Here is a tiny trained network, its code and every weight. The questions are about switching its units off for an input and a class, where a switched-off unit gives its printed mean instead of its output.

import numpy as np


def w(rows, s, z=0):
    codes = np.array(rows[::2]) - 128.0
    scale = np.full(codes.shape[1], s)
    scale[-1] = z or s
    return codes * scale


def f(y):
    return y / 2 * (1 + np.tanh(0.7978845608 * (y + 0.044715 * y**3)))


def log_softmax(a):
    a = a - a.max(-1, keepdims=True)
    return a - np.log(np.exp(a).sum(-1, keepdims=True))


def net(x, mask):
    res = np.array(x, float).reshape(1, 8) / 4 @ E
    y = f(res @ A[0][:, :-1].T + A[0][:, -1])
    res = res + np.where(mask, y, B[0][:, -1]) @ B[0][:, :-1]
    return log_softmax(res[-1] @ U[:, :-1].T + U[:, -1])


A, B = {}, {}
E = w([
[134,24,189,204,86,81,152,123,125,75,196,77],'x0',
[91,189,128,84,195,103,116,81,135,30,203,53],'x1',
[134,142,147,114,104,147,139,95,124,123,123,123],'x2',
[164,96,197,71,152,97,31,101,184,180,161,174],'x3',
[144,127,116,135,134,119,129,132,130,137,133,119],'x4',
[114,122,115,139,119,34,58,111,2,145,67,106],'x5',
[85,115,120,143,162,125,184,74,75,209,220,169],'x6',
[170,66,60,163,150,172,78,36,111,56,122,208],'x7',
],0.0079)
A[0] = w([
[170,118,144,156,68,119,140,161,117,170,95,201,2],'neuron 1',
[107,157,172,95,118,92,171,150,119,175,106,68,64],'neuron 2',
[140,147,108,160,117,87,78,123,2,112,102,103,87],'neuron 3',
[189,115,102,138,131,140,96,152,128,87,130,135,32],'neuron 4',
[135,41,162,166,71,91,145,134,143,111,168,103,73],'neuron 5',
[157,143,132,129,88,147,77,163,160,89,92,92,72],'neuron 6',
[153,85,74,137,162,160,143,82,97,86,155,188,89],'neuron 7',
[95,105,134,115,144,113,114,96,19,179,139,113,87],'neuron 8',
[153,115,210,107,139,122,83,108,176,168,136,161,77],'neuron 9',
[75,150,159,118,96,54,89,118,66,165,87,92,75],'neuron 10',
[90,134,169,116,103,87,179,170,153,182,89,112,84],'neuron 11',
[139,119,183,83,133,88,61,113,110,143,132,145,51],'neuron 12',
[79,134,106,171,136,100,120,60,79,221,158,117,88],'neuron 13',
[189,88,67,151,159,132,105,65,92,61,97,172,77],'neuron 14',
[104,123,73,201,57,175,193,161,87,145,74,128,57],'neuron 15',
[115,145,91,162,122,225,207,165,134,90,138,109,72],'neuron 16',
[88,158,74,156,127,139,180,153,83,75,107,72,43],'neuron 17',
[81,135,78,184,110,138,171,139,84,107,89,91,33],'neuron 18',
[99,165,115,86,166,101,119,113,136,97,173,76,58],'neuron 19',
[165,131,43,155,145,145,90,65,147,102,120,163,110],'neuron 20',
[169,106,76,158,141,129,102,81,144,106,143,155,63],'neuron 21',
[148,121,171,102,112,121,90,170,142,62,70,120,103],'neuron 22',
[135,156,147,86,119,90,155,210,159,159,160,99,106],'neuron 23',
[115,148,108,78,156,101,143,97,142,79,171,109,77],'neuron 24',
[94,167,122,89,174,104,70,77,153,62,189,76,35],'neuron 25',
[127,75,209,180,86,93,140,150,126,112,173,87,62],'neuron 26',
[89,176,164,131,116,99,162,159,130,202,145,74,90],'neuron 27',
[55,125,134,134,137,148,137,111,80,169,176,168,70],'neuron 28',
[138,190,103,86,156,153,113,154,132,156,91,168,85],'neuron 29',
[143,186,91,63,147,144,124,172,115,140,120,151,95],'neuron 30',
[84,182,97,90,170,144,107,118,142,181,74,120,67],'neuron 31',
[182,105,199,92,114,101,27,128,167,169,158,151,54],'neuron 32',
[178,134,139,127,90,129,64,157,166,75,62,68,104],'neuron 33',
[86,182,144,120,143,107,94,85,112,89,153,99,72],'neuron 34',
[92,113,154,131,174,123,143,75,124,195,177,148,88],'neuron 35',
[98,104,126,122,140,215,150,145,208,125,171,115,55],'neuron 36',
[99,149,61,135,61,125,183,124,83,88,105,111,69],'neuron 37',
[150,117,111,131,136,178,171,125,191,154,165,128,60],'neuron 38',
[123,201,98,97,172,181,128,128,122,198,71,141,66],'neuron 39',
[190,75,128,155,45,159,157,158,127,215,75,189,58],'neuron 40',
[155,209,79,111,168,141,111,123,140,146,102,164,75],'neuron 41',
[92,108,131,125,153,139,155,95,50,178,198,144,117],'neuron 42',
[142,146,137,137,136,172,176,159,221,130,183,145,53],'neuron 43',
[136,36,205,150,79,98,160,149,132,82,159,67,63],'neuron 44',
[112,192,176,135,129,108,119,170,149,172,142,41,93],'neuron 45',
[143,122,109,113,87,103,35,158,117,86,65,78,90],'neuron 46',
[167,63,152,168,114,143,110,138,102,80,166,112,90],'neuron 47',
[128,189,103,119,180,126,140,127,95,51,172,87,98],'neuron 48',
],0.008,0.0023)
B[0] = w([
[100,122,163,201,53,70,90,185,139,159,111,140,194],'neuron 1',
[104,61,167,72,90,153,125,124,86,60,141,171,211],'neuron 2',
[178,55,77,49,146,111,79,110,176,129,52,46,246],'neuron 3',
[107,151,130,100,101,146,173,138,128,118,137,148,148],'neuron 4',
[121,177,166,200,213,105,162,45,59,124,68,99,217],'neuron 5',
[82,148,88,147,153,166,204,168,175,141,180,122,189],'neuron 6',
[85,86,155,73,88,172,154,136,109,91,164,176,202],'neuron 7',
[161,82,66,116,111,136,166,128,184,151,106,51,212],'neuron 8',
[197,168,122,104,180,81,76,135,163,150,227,160,208],'neuron 9',
[171,47,92,51,120,138,94,115,155,88,61,70,234],'neuron 10',
[59,81,165,105,85,174,103,132,105,75,142,223,210],'neuron 11',
[202,147,114,96,168,94,95,105,153,155,167,128,189],'neuron 12',
[127,121,84,119,103,186,171,153,182,155,131,83,211],'neuron 13',
[88,63,167,67,68,181,128,126,83,42,154,186,228],'neuron 14',
[185,181,151,128,131,63,75,149,153,170,197,179,240],'neuron 15',
[220,123,125,89,177,110,67,123,153,163,158,129,236],'neuron 16',
[192,167,129,103,162,81,100,136,137,147,208,173,235],'neuron 17',
[212,188,126,93,200,131,46,125,143,139,189,165,215],'neuron 18',
[106,130,153,175,51,67,97,172,113,156,114,158,210],'neuron 19',
[73,74,186,93,120,161,151,121,86,60,130,198,209],'neuron 20',
[92,96,153,70,114,155,138,146,84,82,154,174,171],'neuron 21',
[112,176,57,128,121,186,200,157,177,155,156,104,199],'neuron 22',
[100,78,159,58,121,183,126,133,58,56,166,166,219],'neuron 23',
[101,132,143,183,51,86,93,166,127,162,96,130,197],'neuron 24',
[86,167,143,201,40,42,78,188,100,169,121,131,245],'neuron 25',
[103,153,189,170,209,134,146,33,73,132,65,111,230],'neuron 26',
[101,77,157,63,99,183,158,124,90,78,155,218,230],'neuron 27',
[128,170,99,148,120,175,183,158,165,147,134,103,182],'neuron 28',
[97,154,167,188,193,118,148,61,92,118,85,100,216],'neuron 29',
[92,140,160,173,195,130,168,61,81,124,96,108,202],'neuron 30',
[129,135,163,173,181,135,137,55,91,120,80,114,210],'neuron 31',
[215,190,148,101,200,111,87,144,142,155,227,187,235],'neuron 32',
[89,167,48,153,130,203,251,194,162,161,190,105,229],'neuron 33',
[122,119,134,163,90,87,102,159,139,160,89,132,197],'neuron 34',
[108,176,56,158,147,169,181,176,180,146,201,109,196],'neuron 35',
[162,54,87,66,119,99,73,112,189,140,22,23,213],'neuron 36',
[184,181,118,76,197,102,98,125,158,144,184,173,217],'neuron 37',
[153,83,81,92,93,129,108,139,165,144,66,32,188],'neuron 38',
[107,158,152,198,189,136,126,63,75,101,82,97,239],'neuron 39',
[83,141,152,213,2,42,75,188,124,170,88,141,254],'neuron 40',
[100,146,154,194,181,136,128,42,70,122,95,81,211],'neuron 41',
[89,167,67,141,149,185,209,200,187,135,163,80,215],'neuron 42',
[153,33,71,71,128,106,80,113,189,112,41,41,225],'neuron 43',
[108,166,146,168,209,138,139,65,78,125,64,114,249],'neuron 44',
[92,100,165,69,82,188,136,142,80,61,151,218,229],'neuron 45',
[110,131,68,111,109,188,192,152,215,167,128,62,223],'neuron 46',
[115,140,168,153,174,156,152,59,58,121,97,148,187],'neuron 47',
[107,160,149,199,46,38,74,179,136,181,135,148,237],'neuron 48',
],0.0063,0.0067)
U = w([
[91,65,156,64,97,173,132,125,64,58,137,202,144],'0',
[111,150,154,202,217,130,141,46,58,123,67,105,117],'1',
[109,134,139,208,30,55,68,177,121,173,101,149,140],'2',
[177,46,84,49,136,124,83,113,176,128,54,43,196],'3',
[220,182,130,90,204,98,68,132,142,153,205,182,2],'4',
[101,154,71,149,130,193,248,170,179,151,156,97,170],'5',
],0.012,0.0015)

Each question gives the input, the list of numbers given to net, and the class t.
The units are the neurons (one row each of A and B). Each row of codes is followed by its name. A weight is (code - 128) times the scale printed after its matrix; where a second scale follows, it is the last column's (A, B and U).
mask holds one flag per neuron, in row order. A switched-off neuron (its flag False) gives its mean, the last column of its row in B, instead of its output. The means were averaged over made-up inputs and are rounded, as every weight is.
A unit's drop is (log p(t) with every unit on - log p(t) with that unit switched off) / (log p(t) with every unit on - log p(t) with every unit switched off).
The circuit of an input: a set's keep is (log p(t) with only the set's units on - log p(t) with every unit switched off) / (log p(t) with every unit on - log p(t) with every unit switched off). Starting from the 12 units with the biggest drops (on a tie, the unit counted first), units are removed one at a time, each time the one whose removal leaves the highest keep (on an exact tie, the one counted first), for as long as the keep stays at least 0.8.
units of the circuit, in order: the units of the circuit, biggest drop first
most important unit: the unit with the biggest drop
top k neurons: the k neurons with the biggest drops, biggest first
drop of u: that unit's drop, to one decimal
input [-7,6,2,-2,-3,6,-1,-7], class 0: most important unit	neuron 45
input [-2,-6,4,-7,3,-8,4,6], class 3: units of the circuit, in order	(neuron 36; neuron 43)
input [-3,6,-7,5,2,-2,-3,5], class 2: units of the circuit, in order	(neuron 25; neuron 24)
input [7,5,4,5,7,-4,-8,0], class 5: top 2 neurons	(neuron 33; neuron 22)
input [2,-4,3,-1,-1,-8,-7,-1], class 3: top 2 neurons	(neuron 43; neuron 36)
input [0,-7,2,-2,8,4,-8,5], class 5: top 4 neurons	(neuron 33; neuron 46; neuron 22; neuron 6)
input [-7,2,-8,-8,8,5,-6,-6], class 4: top 2 neurons	(neuron 17; neuron 18)
input [-2,-7,8,8,1,7,0,-2], class 4: top 2 neurons	(neuron 32; neuron 9)
input [0,-6,-3,5,3,-6,6,-4], class 2: top 2 neurons	(neuron 40; neuron 1)
input [8,8,-1,-4,5,-6,5,1], class 1: top 3 neurons	(neuron 44; neuron 26; neuron 5)
input [8,-6,-3,-6,0,2,-2,-8], class 0: top 2 neurons	(neuron 11; neuron 27)
input [2,8,1,-7,-3,-6,8,-2], class 2: units of the circuit, in order	(neuron 48; neuron 19)
input [4,-2,8,4,2,-7,5,5], class 3: top 3 neurons	(neuron 36; neuron 43; neuron 38)
input [6,8,3,8,5,-6,-5,-2], class 2: units of the circuit, in order	(neuron 25)
input [7,-2,-2,3,-1,-5,7,-1], class 1: top 3 neurons	(neuron 5; neuron 26; neuron 44)
input [-5,-5,6,-6,5,-3,8,8], class 0: top 2 neurons	(neuron 14; neuron 20)
input [-7,-3,-1,7,-1,-8,0,-5], class 3: top 2 neurons	(neuron 43; neuron 36)
input [2,-5,0,-7,-2,1,-7,0], class 4: top 2 neurons	(neuron 15; neuron 18)
input [0,3,-3,-7,6,-8,-1,1], class 3: top 2 neurons	(neuron 36; neuron 43)
input [6,-1,-2,2,-1,6,6,6], class 0: units of the circuit, in order	(neuron 14)
input [-3,7,-4,-8,1,-4,-1,-7], class 4: top 2 neurons	(neuron 17; neuron 16)
input [-2,0,-6,-5,-7,-4,2,-1], class 4: drop of neuron 10	0.1
input [8,1,3,4,-7,-8,2,0], class 1: drop of neuron 44	0.7
input [1,2,2,1,-3,-6,-4,-3], class 3: drop of neuron 36	0.1
input [-7,3,-1,-7,-3,-3,-1,3], class 1: drop of neuron 31	0.2
